Small tables with named rows and columns. After each table, cells are looked up by row and column.

Gufosip:
|  | Mabuz | Fuzanen | Pab | Mazutad | Mip |
|---|---|---|---|---|---|
| Verek | 652 | 508 | 542 | 524 | 528 |
| Dise | 599 | 696 | 759 | 604 | 630 |
| Vum | 371 | 681 | 789 | 484 | 693 |
| Zum | 713 | 605 | 577 | 611 | 647 |
| Fudako | 632 | 654 | 652 | 656 | 647 |
| Famur | 708 | 579 | 543 | 642 | 638 |
| Puz | 676 | 627 | 614 | 630 | 646 |
| Lolaruf | 638 | 543 | 635 | 612 | 542 |
| Fupez | 681 | 992 | 682 | 832 | 799 |
| Pavekez | 149 | 266 | 532 | 285 | 659 |

Dise, Pab => 759
Pavekez, Pab => 532
Famur, Pab => 543
Pavekez, Mabuz => 149
Fudako, Mabuz => 632
Verek, Mazutad => 524
Famur, Mip => 638
Famur, Fuzanen => 579

Tekotu:
fields: Ziret, Nizu, Gove, Desazub, Mib, Pabu, Manam, Donumu, Sez
Rirep: [145, 110, 155, 130, 115, 178, 129, 150, 126]
Bafo: [139, 122, 148, 137, 127, 156, 140, 151, 136]
Famev: [90, 163, 85, 153, 172, 77, 175, 155, 182]
Rus: [154, 98, 170, 146, 119, 183, 115, 143, 111]
Sube: [98, 207, 42, 121, 181, 62, 180, 124, 185]
Kinuvi: [147, 98, 168, 141, 112, 177, 127, 156, 119]
Nel: [76, 194, 49, 161, 193, 61, 200, 173, 204]
Kodat: [155, 93, 178, 141, 103, 190, 123, 158, 113]
Devofek: [87, 199, 54, 125, 178, 47, 174, 134, 190]
Kob: [142, 103, 163, 141, 116, 173, 130, 156, 122]

Famev, Nizu => 163
Kodat, Gove => 178
Kinuvi, Manam => 127
Sube, Gove => 42
Devofek, Pabu => 47
Rirep, Sez => 126
Kob, Desazub => 141
Rirep, Pabu => 178
Rus, Sez => 111
Nel, Donumu => 173
Kodat, Mib => 103
Kinuvi, Sez => 119
Famev, Sez => 182
Bafo, Desazub => 137
Rus, Desazub => 146
Kodat, Nizu => 93
Devofek, Sez => 190

Sirev
        Tanodoz   Fofo    Seta  Bazame
Maso      19561  26534  -12778   35121
Zelili    19980  18890   85087   28191
Kurot     43529  45137  -91258   53773
Kop         202  25504   38304    6115
Tunet      9731  18237   92893    1079
Raboti    34244  14840  -31096   10221
Vil       22973   2851   88937  -12226
Lem       51662  11758   25570    6567
Sulur     21952  15703   76808   14940

Lem, Tanodoz -> 51662
Zelili, Bazame -> 28191
Kop, Fofo -> 25504
Lem, Fofo -> 11758
Vil, Seta -> 88937
Sulur, Bazame -> 14940
Kop, Seta -> 38304
Maso, Tanodoz -> 19561
Lem, Bazame -> 6567
Sulur, Fofo -> 15703
Vil, Bazame -> -12226
Kurot, Tanodoz -> 43529
Sulur, Seta -> 76808
Vil, Tanodoz -> 22973
Maso, Bazame -> 35121
Kop, Bazame -> 6115
Tunet, Tanodoz -> 9731
Maso, Fofo -> 26534
Tunet, Bazame -> 1079

Table Kop
|  | Simifi | Luv | Gipa | Sevutof | Fef | Suno | Bokoliz | Zotat | Mufa |
|---|---|---|---|---|---|---|---|---|---|
| Rado | -0.2 | 0.0 | 0.0 | 0.0 | 0.0 | 0.0 | 0.0 | -0.1 | 0.0 |
| Pem | -0.1 | 0.0 | 0.0 | 0.0 | 0.0 | 0.0 | 0.0 | 0.0 | 0.0 |
| Sen | 0.0 | -0.4 | 0.0 | 0.5 | 0.0 | 0.3 | 0.0 | -0.7 | 0.0 |

Pem, Suno => 0.0
Rado, Gipa => 0.0
Sen, Suno => 0.3
Pem, Sevutof => 0.0
Pem, Fef => 0.0
Pem, Simifi => -0.1
Sen, Fef => 0.0
Pem, Luv => 0.0
Sen, Simifi => 0.0
Rado, Sevutof => 0.0
Sen, Gipa => 0.0
Rado, Simifi => -0.2
Pem, Zotat => 0.0
Sen, Zotat => -0.7
Rado, Bokoliz => 0.0
Sen, Luv => -0.4
Which row has the largest Simifi? Sen

Kef
         Babir  Bamile   Gezu    Pov    Poz
Noz      56173   82959  82302  98023  68686
Kose     31498   94662  58098  21325  45931
Kesezam  65203   35348  32615  42322  86273
Zove     28658   54704  51951  12392  46395

What is the Poz of Kose in Kef? 45931
What is the Poz of Kesezam in Kef? 86273
What is the Pov of Kose in Kef? 21325
What is the Pov of Kesezam in Kef? 42322
What is the Poz of Zove in Kef? 46395
What is the Bamile of Kose in Kef? 94662
Which row has the largest Poz? Kesezam

Sifeb =
,Vef,Gozudo,Bag,Tive,Zagav,Garum,Dulu,Gez,Zir,Vudo
Kipa,35.53,27.20,51.90,35.24,7.84,20.99,15.43,-8.14,-20.71,64.72
Pabe,-19.35,45.51,12.32,41.42,25.65,65.87,61.60,31.07,43.06,-5.73
Mulopet,-8.29,38.73,51.65,14.18,-66.09,25.41,25.39,31.28,-3.94,-2.35
Bimobez,78.86,42.68,6.04,48.65,-13.68,-9.86,-23.41,38.19,-7.00,45.58
Duv,55.23,2.94,51.72,-9.00,2.47,46.66,-9.31,-9.37,36.39,2.61
Gofinik,31.30,-3.45,2.00,-24.11,24.59,26.06,32.46,4.55,1.99,7.40
Vumogar,36.96,4.83,5.07,13.04,-6.66,-5.94,45.24,55.92,42.85,72.86

What is the Zagav of Gofinik in Sifeb? 24.59
What is the Bag of Kipa in Sifeb? 51.90
What is the Dulu of Bimobez in Sifeb? -23.41
What is the Tive of Mulopet in Sifeb? 14.18
What is the Gez of Pabe in Sifeb? 31.07
What is the Zagav of Bimobez in Sifeb? -13.68

Gal =
         Fegi  Munovuk  Vam  Lapunu  Pilova  Gune  Nis  Rik  Siz  Fosaka
Butube     90       36  116      90       9   150  136  117  123     126
Povegak   100      112   85      74      80   150   51   16  155     109
Momuvan   113      167   87     110     209    49   61   89   59      74

What is the Fosaka of Povegak in Gal?
109
What is the Fosaka of Butube in Gal?
126
What is the Gune of Momuvan in Gal?
49
What is the Siz of Butube in Gal?
123
What is the Nis of Povegak in Gal?
51
What is the Vam of Butube in Gal?
116
What is the Fegi of Povegak in Gal?
100
What is the Rik of Povegak in Gal?
16
What is the Pilova of Povegak in Gal?
80
What is the Munovuk of Butube in Gal?
36
What is the Pilova of Momuvan in Gal?
209
What is the Fosaka of Momuvan in Gal?
74

Tet:
,Fom,Zala,Bukitu
Saf,65,26,34
Kap,73,87,125
Kosedem,120,95,113
Ton,86,135,125
Lal,218,77,116
Bubuvu,56,43,55
Burabe,84,73,102
Feb,105,170,132
Mise,120,62,95
Giz,91,135,102
Firesut,82,95,98
Piz,72,4,26
Zunod,127,75,110

Kap, Fom: 73
Giz, Bukitu: 102
Piz, Fom: 72
Bubuvu, Fom: 56
Burabe, Zala: 73
Kosedem, Bukitu: 113
Lal, Bukitu: 116
Mise, Zala: 62
Bubuvu, Zala: 43
Saf, Bukitu: 34
Piz, Zala: 4
Lal, Fom: 218

Dom =
|  | Lop | Ket | Mek | Denov | Mabono | Nom | Noz | Vemipur | Mitetu |
|---|---|---|---|---|---|---|---|---|---|
| Davuz | -51 | 869 | -646 | 88 | 784 | -327 | 592 | -375 | 314 |
| Laf | 347 | 103 | 305 | 209 | 211 | 470 | 130 | 26 | -17 |
| Luviv | 500 | -331 | 831 | 342 | -119 | 858 | -65 | 455 | -73 |
| Lunus | 79 | 234 | 229 | 264 | 158 | -84 | 182 | 478 | 456 |

Luviv, Ket => -331
Luviv, Mabono => -119
Laf, Nom => 470
Davuz, Mitetu => 314
Lunus, Mitetu => 456
Davuz, Mek => -646
Laf, Ket => 103
Luviv, Vemipur => 455
Laf, Mitetu => -17
Davuz, Ket => 869
Lunus, Ket => 234
Row with the largest Denov: Luviv

Lod.csv
,Lurivi,Zipetu,Zizabos,Naki,Silum,Kot,Piz,Tov
Mosakem,465,-3907,381,-544,-1428,1734,3453,1825
Lavid,1450,-434,-621,-2103,-2876,-1935,-4751,-166
Sati,-4703,-6365,-5034,-900,-1296,1161,-6279,-2256
Fifuv,-1273,-4056,1215,-1801,-1369,4341,2493,2514
Lonozar,1237,984,-594,-2151,-3057,-3903,-4546,-1620
Lof,-5423,-3834,-2680,340,914,-491,-3062,-4902
Rupa,-1597,-2768,1477,-2602,-791,5009,3216,2496
Bimimu,1400,1457,-85,-2943,-3172,-6400,-4463,-2684
Mupi,-5835,-3097,-1397,724,933,-1278,-1308,-5702
Depim,-1333,-3122,451,-2224,-1208,3497,4584,2523
Molepa,1555,2047,186,-3290,-2246,-7446,-6520,-2250
Beduv,-7052,-1827,-1813,1223,1943,-1543,-608,-5615
Dun,-2191,-4092,1697,-987,367,2662,4544,2926
Gir,1719,1186,-213,-2277,-2374,-5416,-3982,-2708

Lof, Lurivi => -5423
Molepa, Silum => -2246
Beduv, Naki => 1223
Fifuv, Tov => 2514
Depim, Kot => 3497
Beduv, Kot => -1543
Lof, Zipetu => -3834
Lavid, Naki => -2103
Molepa, Piz => -6520
Lonozar, Naki => -2151
Beduv, Silum => 1943

